Below is a small trained network, with its code and all its weights. Each question gives an input and a target symbol and asks what happens when units are switched off, that is, made to give their printed mean instead of their output.

import numpy as np


def w(rows, s, z=0):
    codes = np.array(rows[::2]) - 128.0
    scale = np.full(codes.shape[1], s)
    scale[-1] = z or s
    return codes * scale


def f(y):
    return np.maximum(y, 0)


def softmax(a):
    e = np.exp(a - a.max(-1, keepdims=True))
    return e / e.sum(-1, keepdims=True)


def log_softmax(a):
    a = a - a.max(-1, keepdims=True)
    return a - np.log(np.exp(a).sum(-1, keepdims=True))


def net(x, mask):
    ids = ['ΓΔΘΞΣαβεζηλμπτφω'.index(c) for c in x.split()]
    T = len(ids)
    res = E[ids] + P[:T]
    u = 0
    for l in range(3):
        q, k, v = (res @ M[l].T for M in (Q, K, V))
        z = softmax(np.where(np.tri(T) > 0, q @ k.T / 2**0.5, -1e9)) @ v
        res = res + np.where(mask[u], z, O[l][:, -1]) @ O[l][:, :-1]
        u += 1
        y = f(res @ A[l][:, :-1].T + A[l][:, -1])
        res = res + np.where(mask[u : u + 8], y, B[l][:, -1]) @ B[l][:, :-1]
        u += 8
    return log_softmax(res[-1] @ U[:, :-1].T + U[:, -1])


Q, K, V, O, A, B = {}, {}, {}, {}, {}, {}
E = w([
[147,167,125],'Γ',
[137,118,169],'Δ',
[133,150,154],'Θ',
[120,148,109],'Ξ',
[197,175,104],'Σ',
[139,199,172],'α',
[148,95,106],'β',
[119,193,180],'ε',
[115,165,225],'ζ',
[106,241,225],'η',
[87,28,86],'λ',
[125,45,166],'μ',
[84,81,154],'π',
[222,138,110],'τ',
[72,106,50],'φ',
[27,69,254],'ω',
],0.012)
P = w([
[6,49,92],'0',
[158,168,242],'1',
[2,44,95],'2',
[171,189,43],'3',
[207,171,240],'4',
[3,43,94],'5',
[173,184,50],'6',
[218,171,244],'7',
[2,43,95],'8',
[179,181,50],'9',
],0.0054)
Q[0] = w([
[253,189,168],'L0H1',
[165,209,15],'L0H1',
],0.0035)
K[0] = w([
[1,150,216],'L0H1',
[153,83,84],'L0H1',
],0.0036)
V[0] = w([
[171,74,111],'L0H1',
[64,151,4],'L0H1',
],0.004)
O[0] = w([
[253,86,187,5],'L0H1',
[78,127,164,48],'L0H1',
],0.0056,0.0013)
A[0] = w([
[93,2,97,93],'L0N1',
[190,232,71,253],'L0N2',
[158,173,95,208],'L0N3',
[136,117,146,28],'L0N4',
[112,106,232,72],'L0N5',
[54,125,66,24],'L0N6',
[92,100,101,182],'L0N7',
[89,96,64,44],'L0N8',
],0.0084,0.0033)
B[0] = w([
[254,96,61,204],'L0N1',
[113,199,108,253],'L0N2',
[89,164,108,191],'L0N3',
[135,125,112,128],'L0N4',
[54,121,156,204],'L0N5',
[143,180,112,157],'L0N6',
[163,56,148,190],'L0N7',
[205,154,135,157],'L0N8',
],0.007,0.0043)
Q[1] = w([
[128,255,84],'L1H1',
[69,72,186],'L1H1',
],0.0051)
K[1] = w([
[166,145,130],'L1H1',
[107,197,253],'L1H1',
],0.0058)
V[1] = w([
[42,49,3],'L1H1',
[107,97,105],'L1H1',
],0.0042)
O[1] = w([
[253,232,79,2],'L1H1',
[16,234,138,83],'L1H1',
],0.0035,0.00066)
A[1] = w([
[166,65,186,217],'L1N1',
[177,134,174,253],'L1N2',
[112,145,140,247],'L1N3',
[129,134,1,178],'L1N4',
[168,75,32,69],'L1N5',
[172,66,43,95],'L1N6',
[134,43,202,198],'L1N7',
[169,221,96,28],'L1N8',
],0.009,0.0058)
B[1] = w([
[134,88,33,197],'L1N1',
[82,158,35,237],'L1N2',
[45,112,98,255],'L1N3',
[90,188,199,216],'L1N4',
[222,201,151,182],'L1N5',
[158,255,93,189],'L1N6',
[135,47,119,202],'L1N7',
[230,60,118,168],'L1N8',
],0.0081,0.0064)
Q[2] = w([
[168,254,132],'L2H1',
[194,57,63],'L2H1',
],0.0066)
K[2] = w([
[205,56,197],'L2H1',
[151,128,1],'L2H1',
],0.0085)
V[2] = w([
[55,191,2],'L2H1',
[180,125,228],'L2H1',
],0.0078)
O[2] = w([
[214,86,254,249],'L2H1',
[71,246,103,51],'L2H1',
],0.0084,0.011)
A[2] = w([
[123,205,152,227],'L2N1',
[122,43,116,80],'L2N2',
[137,244,73,100],'L2N3',
[84,128,121,123],'L2N4',
[9,98,117,117],'L2N5',
[94,83,177,151],'L2N6',
[80,209,152,3],'L2N7',
[190,109,134,157],'L2N8',
],0.015,0.0062)
B[2] = w([
[158,83,146,222],'L2N1',
[133,105,98,220],'L2N2',
[130,86,140,173],'L2N3',
[136,149,121,138],'L2N4',
[142,136,190,180],'L2N5',
[90,151,123,254],'L2N6',
[63,162,4,142],'L2N7',
[119,182,105,252],'L2N8',
],0.021,0.0096)
U = w([
[45,184,88,121],'Γ',
[113,68,65,19],'Δ',
[119,84,103,82],'Θ',
[122,156,124,137],'Ξ',
[133,145,146,124],'Σ',
[103,156,123,201],'α',
[138,247,111,23],'β',
[115,74,161,90],'ε',
[115,91,151,104],'ζ',
[162,144,227,170],'η',
[200,150,143,21],'λ',
[171,103,80,152],'μ',
[131,107,91,254],'π',
[159,151,144,142],'τ',
[199,70,181,145],'φ',
[146,21,124,223],'ω',
],0.013,0.0053)

Each question gives the input, a string of symbols that net reads in full, and the target symbol t.
The units are the heads (2 rows each of Q, K, V and O) and the neurons (one row each of A and B). Each row of codes is followed by its name. A weight is (code - 128) times the scale printed after its matrix; where a second scale follows, it is the last column's (O, A, B and U).
mask holds one flag per unit, layer by layer, with each layer's heads first. A switched-off unit (its flag False) gives its mean, the last column of its rows in O or B, instead of its output. The means were averaged over made-up inputs and are rounded, as every weight is.
A unit's drop is (log p(t) with every unit on - log p(t) with that unit switched off) / (log p(t) with every unit on - log p(t) with every unit switched off).
The circuit of an input: a set's keep is (log p(t) with only the set's units on - log p(t) with every unit switched off) / (log p(t) with every unit on - log p(t) with every unit switched off). Starting from the 12 units with the biggest drops (on a tie, the unit counted first), units are removed one at a time, each time the one whose removal leaves the highest keep (on an exact tie, the one counted first), for as long as the keep stays at least 0.8.
units of the circuit, in order: the units of the circuit, biggest drop first
unit that matters most: the unit with the biggest drop
top k neurons: the k neurons with the biggest drops, biggest first
k most important neurons of layer l: the k neurons of layer l with the biggest drops, biggest first
input β ω ω η Ξ η η η φ η, target φ: units of the circuit, in order -> [L2N6, L2N1]
input φ Δ φ α, target φ: top 2 neurons -> [L1N8, L2N6]
input η ω η φ ω Γ η, target ω: units of the circuit, in order -> [L2H1, L2N3, L2N1]
input η η φ η, target φ: units of the circuit, in order -> [L2N1, L2N6]
input β μ ε β η β β λ μ φ, target φ: top neuron -> [L1N1]
input β β Δ ω, target ω: 2 most important neurons of layer 0 -> [L0N2, L0N3]
input λ η φ α φ λ λ, target φ: top 2 neurons -> [L1N5, L1N4]
input Ξ φ η λ, target φ: top 3 neurons -> [L1N4, L2N3, L0N1]
input φ Ξ φ φ η Δ μ, target μ: top 3 neurons -> [L1N1, L2N6, L0N2]
input η β η π η Ξ ω η β, target β: top 4 neurons -> [L0N1, L2N8, L1N6, L1N5]
input β α ε ε λ, target μ: top 2 neurons -> [L0N1, L1N1]
input β Θ τ Δ μ ω Δ ζ λ, target λ: 3 most important neurons of layer 2 -> [L2N3, L2N8, L2N6]
input τ β η Ξ, target η: 4 most important neurons of layer 1 -> [L1N4, L1N1, L1N2, L1N7]
input η Θ η Γ, target η: top 3 neurons -> [L1N8, L1N4, L2N2]
input η η α η η η ε, target η: unit that matters most -> L1N8
input φ β Θ η η Ξ ζ τ, target β: top 2 neurons -> [L2N8, L1N8]
input ω Σ ω η η, target Γ: top 4 neurons -> [L2N7, L0N5, L0N1, L1N7]
input η η β Γ, target η: top 4 neurons -> [L1N8, L1N6, L1N4, L2N2]
input μ α β φ, target φ: top 2 neurons -> [L1N4, L1N1]
input β τ ω η μ μ β η η, target η: unit that matters most -> L2N5
input η Ξ ω φ, target ω: 4 most important neurons of layer 1 -> [L1N7, L1N6, L1N4, L1N2]
input η η η β, target η: 2 most important neurons of layer 2 -> [L2N2, L2N7]
input λ β φ ζ β μ, target μ: 3 most important neurons of layer 2 -> [L2N8, L2N2, L2N6]
input η η ω μ λ η, target η: 2 most important neurons of layer 1 -> [L1N4, L1N5]
